Below is a small trained network, with its code and all its weights. Each question gives an input and a class and asks what happens when units are switched off, that is, made to give their printed mean instead of their output.

import numpy as np


def w(rows, s, z=0):
    codes = np.array(rows[::2]) - 128.0
    scale = np.full(codes.shape[1], s)
    scale[-1] = z or s
    return codes * scale


def norm(h):
    return h / np.sqrt((h * h).mean(-1, keepdims=True) + 1e-5)


def f(y):
    return np.maximum(y, 0)


def log_softmax(a):
    a = a - a.max(-1, keepdims=True)
    return a - np.log(np.exp(a).sum(-1, keepdims=True))


def net(x, mask):
    res = np.array(x, float).reshape(1, 2) / 4 @ E
    u = 0
    for l in range(4):
        y = f(norm(res) @ A[l][:, :-1].T + A[l][:, -1])
        res = res + np.where(mask[u : u + 7], y, B[l][:, -1]) @ B[l][:, :-1]
        u += 7
    return log_softmax(norm(res)[-1] @ U[:, :-1].T + U[:, -1])


A, B = {}, {}
E = w([
[63,143,125,253,124,91],'x0',
[154,105,48,123,126,168],'x1',
],0.0049)
A[0] = w([
[115,118,234,124,132,94,69],'0.n0',
[103,132,158,247,132,102,7],'0.n1',
[132,124,70,107,135,131,98],'0.n2',
[123,134,125,114,111,134,79],'0.n3',
[110,135,106,95,131,123,24],'0.n4',
[156,116,107,190,128,117,70],'0.n5',
[127,114,91,212,130,126,91],'0.n6',
],0.012,0.0015)
B[0] = w([
[122,218,119,129,127,136,197],'0.n0',
[152,4,152,147,116,97,245],'0.n1',
[123,121,90,77,148,188,166],'0.n2',
[138,123,119,161,132,108,135],'0.n3',
[143,106,127,187,121,96,140],'0.n4',
[103,160,136,123,144,112,173],'0.n5',
[74,161,133,127,121,137,206],'0.n6',
],0.021,0.011)
A[1] = w([
[147,27,150,152,109,85,193],'1.n0',
[135,254,193,130,114,101,27],'1.n1',
[175,62,86,123,120,136,81],'1.n2',
[229,65,84,121,134,153,117],'1.n3',
[148,113,133,127,101,113,7],'1.n4',
[78,207,131,116,125,142,94],'1.n5',
[157,88,109,125,112,102,180],'1.n6',
],0.016,0.0014)
B[1] = w([
[107,29,239,135,43,74,254],'1.n0',
[133,227,49,237,99,114,202],'1.n1',
[108,171,175,76,191,54,196],'1.n2',
[181,68,81,133,251,82,204],'1.n3',
[40,120,107,145,180,127,142],'1.n4',
[139,78,57,93,108,204,181],'1.n5',
[122,99,172,123,119,187,173],'1.n6',
],0.014,0.013)
A[2] = w([
[150,232,166,52,97,95,95],'2.n0',
[174,199,194,41,87,117,2],'2.n1',
[207,198,184,82,104,123,38],'2.n2',
[248,156,187,99,100,166,133],'2.n3',
[158,237,139,91,58,128,166],'2.n4',
[130,247,140,158,126,126,47],'2.n5',
[247,131,222,86,94,191,152],'2.n6',
],0.011,0.00067)
B[2] = w([
[189,48,94,146,103,136,145],'2.n0',
[143,217,168,144,98,79,128],'2.n1',
[178,159,154,126,111,101,129],'2.n2',
[119,186,227,77,71,125,129],'2.n3',
[203,124,138,195,112,73,227],'2.n4',
[139,77,35,181,57,103,253],'2.n5',
[9,218,148,85,113,83,164],'2.n6',
],0.013,0.0034)
A[3] = w([
[201,135,159,95,170,101,124],'3.n0',
[183,166,126,103,86,184,173],'3.n1',
[176,232,106,171,98,151,83],'3.n2',
[121,251,162,70,123,40,57],'3.n3',
[199,135,165,92,197,94,1],'3.n4',
[163,165,178,159,171,138,78],'3.n5',
[148,109,100,81,138,90,64],'3.n6',
],0.016,0.00093)
B[3] = w([
[93,144,126,142,191,105,223],'3.n0',
[41,99,149,159,123,99,163],'3.n1',
[176,167,101,167,75,37,227],'3.n2',
[249,114,144,59,89,195,132],'3.n3',
[173,139,131,138,223,121,255],'3.n4',
[103,106,120,89,129,172,150],'3.n5',
[144,136,161,132,113,81,198],'3.n6',
],0.017,0.0077)
U = w([
[191,157,160,72,79,182,87],'0',
[164,134,125,111,254,106,174],'1',
[59,113,72,73,123,232,137],'2',
[135,167,158,114,119,180,10],'3',
[169,194,67,196,72,105,169],'4',
[124,188,169,115,120,174,11],'5',
[98,46,234,142,74,93,161],'6',
[134,166,160,117,119,174,23],'7',
],0.015,0.011)

Each question gives the input, the list of numbers given to net, and the class t.
The units are the neurons (one row each of A and B). Each row of codes is followed by its name. A weight is (code - 128) times the scale printed after its matrix; where a second scale follows, it is the last column's (A, B and U).
mask holds one flag per neuron, layer by layer. A switched-off neuron (its flag False) gives its mean, the last column of its row in B, instead of its output. The means were averaged over made-up inputs and are rounded, as every weight is.
A unit's drop is (log p(t) with every unit on - log p(t) with that unit switched off) / (log p(t) with every unit on - log p(t) with every unit switched off).
k most important neurons: the k neurons with the biggest drops, biggest first
top k neurons in layer l: the k neurons of layer l with the biggest drops, biggest first
drop when u is switched off: that unit's drop, to one decimal
input [-3,2], class 1: 2 most important neurons	0.n6, 0.n1
input [0,8], class 2: 2 most important neurons	0.n1, 1.n1
input [1,-6], class 4: top neuron in layer 0	0.n0
input [-1,0], class 1: top 3 neurons in layer 0	0.n0, 0.n6, 0.n1
input [4,7], class 2: top 3 neurons in layer 0	0.n6, 0.n5, 0.n2
input [2,8], class 2: 2 most important neurons	0.n1, 0.n0
input [-1,5], class 1: 3 most important neurons	0.n6, 0.n0, 0.n1
input [-6,-2], class 4: 2 most important neurons	0.n1, 0.n2
input [-1,7], class 1: 2 most important neurons	0.n0, 0.n6
input [0,6], class 2: 2 most important neurons	0.n1, 1.n1
input [-5,2], class 1: top 2 neurons in layer 0	0.n6, 0.n1
input [0,1], class 2: drop when 0.n1 is switched off	0.8
input [-5,5], class 1: drop when 0.n1 is switched off	0.1
input [-5,3], class 1: drop when 0.n1 is switched off	0.2
input [-8,3], class 1: most important neuron	0.n1
